Below are the code and all the weights of a small trained network. Each question names an input and a class and asks about switching units off, where a switched-off unit gives its printed mean instead of its output.

import numpy as np


def w(rows, s, z=0):
    codes = np.array(rows[::2]) - 128.0
    scale = np.full(codes.shape[1], s)
    scale[-1] = z or s
    return codes * scale


def f(y):
    return y / 2 * (1 + np.tanh(0.7978845608 * (y + 0.044715 * y**3)))


def log_softmax(a):
    a = a - a.max(-1, keepdims=True)
    return a - np.log(np.exp(a).sum(-1, keepdims=True))


def net(x, mask):
    res = np.array(x, float).reshape(1, 5) / 4 @ E
    y = f(res @ A[0][:, :-1].T + A[0][:, -1])
    res = res + np.where(mask, y, B[0][:, -1]) @ B[0][:, :-1]
    return log_softmax(res[-1] @ U[:, :-1].T + U[:, -1])


A, B = {}, {}
E = w([
[168,162,187,108,209,247,167,94,143,125,181],'x0',
[90,155,193,62,185,110,108,151,222,73,137],'x1',
[176,192,77,153,135,172,95,158,171,100,106],'x2',
[164,152,125,159,112,99,169,73,81,48,164],'x3',
[113,171,139,171,218,92,71,97,116,149,133],'x4',
],0.015)
A[0] = w([
[142,144,207,171,122,76,212,127,70,30,147,42],'N0',
[172,147,115,207,101,66,145,87,146,2,162,66],'N1',
[90,102,69,159,136,90,163,126,116,101,92,83],'N2',
[89,206,207,35,130,56,143,130,208,52,74,3],'N3',
[175,186,92,141,78,76,96,121,182,101,72,86],'N4',
[139,65,112,74,45,135,175,201,155,55,144,55],'N5',
[45,36,216,111,127,83,138,121,30,107,147,56],'N6',
[57,102,123,123,87,80,27,170,112,89,92,93],'N7',
[76,160,158,229,180,64,51,74,136,141,131,53],'N8',
[44,124,89,122,90,58,136,114,118,102,135,77],'N9',
],0.0077,0.0046)
B[0] = w([
[102,144,172,156,206,66,156,149,172,213,129,234],'N0',
[77,82,150,161,170,103,67,171,173,190,82,248],'N1',
[134,85,124,160,157,162,158,93,137,154,176,189],'N2',
[90,134,58,232,76,120,125,90,1,182,140,254],'N3',
[112,147,143,132,173,164,103,153,95,59,173,217],'N4',
[187,147,130,51,128,66,164,64,171,117,85,226],'N5',
[175,196,187,176,88,161,21,196,106,40,75,248],'N6',
[150,81,182,130,161,197,179,138,149,147,162,248],'N7',
[167,96,100,11,155,83,149,56,124,84,68,237],'N8',
[111,125,146,118,136,166,137,99,146,107,232,214],'N9',
],0.0099,0.0094)
U = w([
[129,109,162,122,181,199,154,85,156,100,254,119],'0',
[140,112,56,189,80,109,135,80,39,186,123,46],'1',
[74,86,140,102,157,110,90,202,212,224,68,174],'2',
[171,122,101,53,134,81,137,52,154,80,91,43],'3',
[165,173,125,159,132,159,61,183,148,22,114,254],'4',
],0.014,0.0025)

Each question gives the input, the list of numbers given to net, and the class t.
The units are the neurons (one row each of A and B). Each row of codes is followed by its name. A weight is (code - 128) times the scale printed after its matrix; where a second scale follows, it is the last column's (A, B and U).
mask holds one flag per neuron, in row order. A switched-off neuron (its flag False) gives its mean, the last column of its row in B, instead of its output. The means were averaged over made-up inputs and are rounded, as every weight is.
A unit's drop is (log p(t) with every unit on - log p(t) with that unit switched off) / (log p(t) with every unit on - log p(t) with every unit switched off).
The circuit of an input: a set's keep is (log p(t) with only the set's units on - log p(t) with every unit switched off) / (log p(t) with every unit on - log p(t) with every unit switched off). Starting from all 10 units, units are removed one at a time, each time the one whose removal leaves the highest keep (on an exact tie, the one counted first), for as long as the keep stays at least 0.8.
units of the circuit, in order: the units of the circuit, biggest drop first
unit that matters most: the unit with the biggest drop
top k neurons: the k neurons with the biggest drops, biggest first
drop when u is switched off: that unit's drop, to one decimal
input [-1,-7,-3,8,-8], class 2: units of the circuit, in order -> (N1, N0)
input [-7,-5,7,-5,2], class 0: top 2 neurons -> (N7, N6)
input [4,5,-6,2,-8], class 3: unit that matters most -> N5
input [-6,3,-5,3,6], class 0: top 2 neurons -> (N9, N7)
input [-4,0,0,-4,2], class 0: units of the circuit, in order -> (N1, N7, N0)
input [0,-6,3,3,8], class 3: top 2 neurons -> (N8, N3)
input [-5,-4,0,-4,-2], class 0: units of the circuit, in order -> (N3, N7, N1, N9)
input [-6,-5,-1,8,-3], class 2: top 2 neurons -> (N1, N0)
input [-5,-6,8,-6,0], class 4: top 4 neurons -> (N4, N3, N1, N0)
input [-3,1,-4,0,5], class 3: top 2 neurons -> (N8, N4)
input [1,2,1,3,-2], class 2: top 3 neurons -> (N6, N8, N9)
input [2,-6,5,7,-2], class 2: top 3 neurons -> (N1, N3, N0)
input [7,-1,-5,-3,8], class 3: units of the circuit, in order -> (N8, N7)
input [0,-2,-6,-4,-8], class 3: units of the circuit, in order -> (N5)
input [2,-6,-2,8,4], class 2: top 3 neurons -> (N1, N0, N3)
input [-4,-3,-5,3,-2], class 4: top 2 neurons -> (N6, N3)
input [-7,-6,1,5,1], class 0: top 2 neurons -> (N9, N3)
input [5,6,-8,8,8], class 2: units of the circuit, in order -> (N0, N1)
input [7,-4,8,2,-3], class 4: top 3 neurons -> (N7, N9, N2)
input [6,2,7,6,1], class 4: units of the circuit, in order -> (N7)
input [-7,-6,0,-6,3], class 0: drop when N3 is switched off -> 0.1
input [-4,6,6,6,-3], class 1: drop when N6 is switched off -> 0.3
input [0,2,-1,1,6], class 3: drop when N8 is switched off -> 0.1
